Each row is followed by its class.
[-232 -136   59  303  118 -470  478  -11  226  146 -101  417   -7 -236
  268 -190   31  126  -19  132 -309 -127   -6  230   -7  143  211 -362
   40   23   85 -210]	J627
[-122  141 -217  -82  137   96   44   89  145 -202  320   17   17 -201
  123   10 -126   14 -139  363   29   13  230  262    3 -145    2  235
  238  199  -45  104]	J435
[-265  191 -274   19   81  160  -54  -72   45 -197  287 -197 -161 -399
   87  203  -95 -103 -199  372  111  -63  356  208  -14  -99  -25   63
  270  146  -51  107]	J591
[-259  105 -301 -310   29  174  -84 -271  131  182  279  319   55  319
   56  418  142 -176  161  194 -140  107  459 -105  -22 -245 -256  -88
  185   16 -147 -166]	J503
[-148  312 -423 -188  -96  -23 -321  107  -83  196  722  328    5 -120
 -505  190  146   59  248  306  -17 -361   12  288  175  -64  181   75
 -117   46   85  256]	J691
[ 188  102  108  159  184 -104  118   12   92  -33 -257 -265  157   62
  108  264 -420 -206 -117   68  -39  156   80  315  -18  117 -191   30
  253   65  239   97]	J993
[-327  235 -377   -1   98  118    2 -100   38 -128  375  -50  -19 -298
  139  134 -164 -133 -130  394   32  153  293  156 -112   -8  -67   66
  193   -1 -119   81]	J927
[-125   97   96  415  158 -119  499  191 -125    3  168  -43  137 -127
  125  132 -346 -352  -39  -29 -359    2  315  196  -55   51 -150 -213
  415  112  317  306]	J627
[ 160   97 -254 -501   86  376 -488  113  176  -12  550  236   72  298
   84  568  105   -4   83  215  -11  125  342   71   24  -77 -205  105
  113   17  -90   29]	J591
[-391  168  192  282 -165  119  -40  -46   99  -32 -372  308  211  138
 -363 -114  155  286   39  108 -260 -302 -126  193    3 -301   89  -19
  151  123   -9   80]	J627
[-195  439 -374 -177  -79   16 -234   72  -85  160  754  425  130  -96
 -645   64  -31  139  240  265  -67 -325 -156  319  115 -227  240  111
 -149   87  169  262]	J381
[-250  379 -402  -87  -32  -85  -74  -39  -81  200  564  345  132  -70
 -680   18  146   60  171  198   19 -406 -142  270  198 -275  213  220
  -54   60  126  267]	J993
[ -90   91 -284 -457  101  232 -234  -84  151  172  234  284  158  330
   36  430  133 -107  139  163   16  -19  289 -231   43 -431 -252   -9
  208   44 -137  -36]	J993
[-267  544 -589   14   86 -131 -100 -182  -62  194  714  425  181 -195
 -390  209   -4   42  279  305 -199 -450   57  196  139 -288  165   23
   72   69  264  274]	J993
[ -60   -1  129  392  164 -118  458  125  -91   26  -97 -248   56 -322
  314  299 -342 -249   85  -32 -277   53  318  -22 -116   93 -249 -324
  406   86  302  215]	J381
[-182  135  -39   23   99 -218  152   84   55  389   91   10  -25  117
 -333   39   54 -121  106 -218  117  -56  -32  193  264  -29 -157   46
   44 -190  269  205]	J435
[ -73   41   37  -26   65  -63  121  -21  -87  282  112  122 -182 -146
   41   84   87 -152   57 -174   47  -36  -25  -86  139  -31  -87  -73
   80 -208  219   83]	J435
[-320  342 -110  114  129  126   28   44  -21 -319  278  -80   61 -290
  127  274 -252 -100 -179  344 -114  -87  405  299   -5 -111  -80  164
  358  259   41  159]	J503
[-179  199   50  314  189  -21  328   75  -42   -5 -139 -162  115  -43
  -49  148 -390 -238  -42  -65 -189   82  292  179   -1  -60 -213 -142
  258   12  233  148]	J993
[-243   33  -28  328   30 -374  409 -111  217  151  -71  347  -81 -416
  213   59   18   46   19  313 -404 -132  128  260   21  192  196 -358
  225   57   98  -97]	J591
[-207  214  -45  155  133 -178  299   23 -104  268  325   99    6  -81
 -126  215   43 -179  134 -255 -160 -167  193  -36  203  -60 -109  -69
  196 -108  376  288]	J503
[-305 -102 -166  276  185 -408  593 -173  374  248 -141  435 -102 -235
  217 -312    3  -38 -136  110 -316  -51   -4  351   91  137  258 -318
   36  -15   84  -73]	J78
[-126  210 -299  -40  154  314 -260   -2   16 -278  259  -40  -63 -289
   88  136  -65  -27 -101  384   66  -81  303  132   91 -365  -80  262
  283  186 -128  116]	J435
[-228   55 -350 -277  203  339 -150 -127  160  103  176  245   92  224
  -23  388  138 -129   92  334 -205   26  493  -49   48 -281 -337  130
  308   36  -62 -139]	J993
[-185 -161    1  378   46 -453  475 -202  208  153  -80  276 -174 -440
  460  -79    8  -44   -2  277 -304  -97  162  -39  -34  241  127 -452
  111   26  100  -99]	J993
[ -69  168   75  421  185  -82  150   19  -99  -37   73 -114  202 -114
  151  370 -375 -178   82   65 -198  -17  268  122  -38   39 -324 -174
  328   19  370  295]	J993
[ -40   62  303 -129  -81   -6  -69  -27   78  138  -66   80  -61  -24
  116 -331 -339   48  -12   29 -114   98 -390  176    2 -166  258 -254
  -93  130  114 -149]	J627
[-313 -103  -64  114  153 -411  647  -70  226  161 -141  285  -19 -234
  204 -321   31   36 -104  124 -231 -114  -71   76  -11   21  287 -134
   53   24   19 -203]	J691
[-227   90  326  315 -271  205 -202  167   12  -36 -316  181  134   66
 -299 -394   82  330  -88  155 -218 -114 -187  305  -94 -500  290 -100
  271  217   98 -135]	J503
[ -60  115   96  222   59  -63  346  -15  -71  -20 -350 -297  124 -110
  202  282 -399 -134  131  -45  -70  -43  268  -10  -56 -131 -189 -201
  312 -101  187  309]	J78
[-262  171 -293   -8  119   85  -38  -24  -17 -187  318   77  -52 -220
   19   28  -36  -83  -72  388   76 -145  356  119   69 -168 -104  271
  147  163 -110   30]	J993
[-386  190  198  369  -58   66  222 -286   83  -37 -413  314  157   49
 -295 -108  119  219   60   -5 -354 -287 -118  135   31 -407  115   93
  208   94  151   54]	J627
[ -70   10  -10  103  -44 -164   83  -14   19  355  112  -23 -131  -91
   40  230   72 -182  134  -99  -57  152   89   89  171  298 -160  -82
   25 -168  376  162]	J503
[ -54  506 -520  -74 -114  -82 -207   20 -176  128  557  456  239  -17
 -474  -60 -127   63  247  276  -50 -339  -81  289  159 -402  255  259
  -95  126  304  209]	J503
[ -14   22  149  185  -10 -155  266  -26  -92  242  -48  -71  -76  -85
  -42    3  -12  -67   99 -310  -41  104  -26  -23  152  145  -70  -49
   42 -229  364   89]	J591
[-439  181    0   30   -7 -167  355  -53  -31  365   75  -86    6   64
 -309  129  -26 -181  107 -342    2  -17   91   51  160   10 -147 -162
   27 -192  318  237]	J78
[ -20   37   81  126   13 -260  331  163  -98  198   50   96   -8  -73
    9   32   39  -16  123 -209  -16  -83  130  119  113   96  -29  -11
  131 -163  290  112]	J627
[-238   96  -73  103   60 -276  407  -60   10  348  122    0  -82 -129
 -113  140  124  -80  119 -263   83 -123   83   19  179   25  -61  -65
  120 -239  332  245]	J591
[-258  248 -148   16   51  205 -134  104   -1 -244  239   12  106 -173
 -103   42 -126   81 -177  345   76 -191  339  150   44 -298  -60  148
  326  213   -9  152]	J993
[-252  102  422  467  -92   43 -303 -215   90   11 -476   92   93  194
 -326 -152  195  302  -20   21 -204 -247 -341  213  -67 -347   92 -104
  186   -8   93 -142]	J78
[-360  163  172  464  -88  197 -171 -228   31   -9 -176  247    7   39
 -224 -181   76  259   50  198 -349 -308  -81  242 -270 -363  176 -248
  226    8  109  -59]	J927
[-232  -87  344   86 -149   15  120   -1   -2  123 -354   47  -35 -212
  126 -588 -226  340  187  -41 -260  -70 -299 -104   16 -363  301 -303
  -57  161  225 -237]	J381
[-133  -53 -319 -357   95  353  -79 -140  237   51   35   16  109  250
  194  494   31 -206   17  247  -70  155  425  -94   -1 -297 -300   78
  291  111  -26  -12]	J591
[-366  160  363  404  -91  100 -184  -55  122  -37 -166  307   54   58
 -183 -228  224  370  -16  213 -307 -365  -66  275  -28 -435  199 -108
  403  104  -17  -35]	J503
[-192 -160 -122  166   18 -477  547  -94  189  195  -91  322   27 -166
  285 -140   24  -11  -29  147 -198 -142   66  170  119  148  219 -233
   81   -7  101  -19]	J435
[-253  497 -505   -7  -52 -100  -92   -3 -173  178  449  399  165 -218
 -488   64 -128    4  287  248 -123 -378  -12   77  147 -368  174   -7
  -68   33  157  246]	J927
[-333  209  300   66   -8    6 -159  -74  109  110   75   77    7 -190
  107  -34 -307  232   48   46 -213   38 -275  467  -34 -211  255 -464
  107  179  183 -147]	J381
[ -47   93   50  101 -115 -196  164  130  -41  194  129   19  -32  -74
 -135   51   -7   -5  118 -266  107    0   70   13  211   89  -43   37
  -46 -162  385  330]	J927
[ -59  222   -1   22  152 -261  158    5  -25  270  375   50 -124 -121
 -192  354  -22  -82  113 -403  176   27   30  255  132  170 -112 -176
  -68 -161  268  162]	J381
[-136  174   85  327  244   10  117  -89   -5   15 -197 -222  130  -96
  301  508 -378 -234   49   12 -294   96  258  198  -70  -96 -248 -293
  463   -5  230   89]	J381
[ -75  -79  -84 -439  -70  231 -180 -160  182  126  194  163  -28  322
  124  383  228 -110   63  235   11   35  430 -204  -41 -259 -217  -64
  320   -9 -204  -82]	J78
[ -93  139  116  323  164 -108  116  -38    2   28  -86 -245   91  -28
   97  564 -408 -265   87  -17 -251   13  296  245  -41  -28 -202 -377
  276    3  271  193]	J927
[-120  135  125  109   29 -149  285  183   -6  243  132   52  -28  -81
 -250   58   92   27   82 -300  -23  -43  -22  151  226   22   19   95
   56 -192  391  306]	J503
[ -64   32  -20  -66  -17  170    7  226   28 -281  -21 -163   95 -100
   14 -233 -117  119 -275  185  155   -8  284   12   62 -221   21  209
  262  229  -80   17]	J993
[  80  -82 -153 -478   99  184 -136  -52  191  137  360   89    6  262
   62  405  134 -114    4  115   64  166  272 -120  -75 -142 -164 -131
  152   38 -202 -111]	J503
[ -39 -109  311  -11 -152  -47  -19  121   76  125  -17  178    0  -48
   60 -503 -154  251  105    0 -233  -33 -370   99   76 -142  338 -233
 -159  136  198  -55]	J78
[-141  316   70  420  233  -23  169   14 -131 -181   19 -320  110 -248
  167  504 -539 -256   37   86 -183   56  334  195 -192 -168 -241 -234
  389   46  208  172]	J381
[-119  150 -121  173   37 -274  254 -109   18  334  309  131 -113 -112
  -98  189   57 -100  237 -144  -11    1  121   31   98  111 -132 -114
    2 -222  361  187]	J591
[-287  120 -223   20   97  317 -210  158   53 -300  181  -51   -3 -218
  223  -46  105   63 -249  388   68 -134  306   84    9 -309  -16  331
  386   81 -125  130]	J627
[-364  201  293  342 -123  -19  -10 -150    2    4 -309  316   83   75
 -264 -179  106  320   77   22 -202 -394 -113  266    0 -547  242  -50
  256   57  100 -110]	J381
[-192   62  112  388   95  -60  279  -45  -81  -45 -143 -338  107 -260
   68  398 -339 -163   23   94 -175   -5  220  242  -90   28 -174 -228
  353   95  306  212]	J691
[  42  208   90  286   62   36 -117   78  -40  -63  -52 -258   81  -84
   46  313 -426 -171   14  172 -108  123  182  366  -85  -38 -180 -165
  300   17  225  173]	J78
[-150  228  -67  387  259   22  123   62 -152 -178  105 -271  120 -215
  308  404 -407 -181  153  150 -347  -43  533   68 -107 -104 -251 -192
  434   31  149  134]	J381
[ -25 -259  -61  200  117 -393  417  -95  243  232   30  356 -227 -343
  462 -191   62  -47  -46  189 -209 -132   66   40    0  199  248 -451
  112  -85  -48  -14]	J927
[ -11   33  -78  338   51  -92  264   20  -70  -45 -289 -117  158 -157
  193  114 -266 -153  -48   24 -150  -43  273   24  -44 -174  -37 -220
  357   92  171  116]	J927
[-396 -107   78  329  205 -286  521 -244  195  102 -123  212 -160 -460
  354  -21  -14  -11  -30  247 -203 -138   58   85  -39  -18  103 -390
  207  -79  -75  -31]	J993
[-157  517 -611  -79   61 -152 -266  -33  -57  262  899  490  205 -116
 -419  231  -22  -12  215  275  -98 -272 -149  497  115 -154  157   39
  -37  161  361  217]	J435
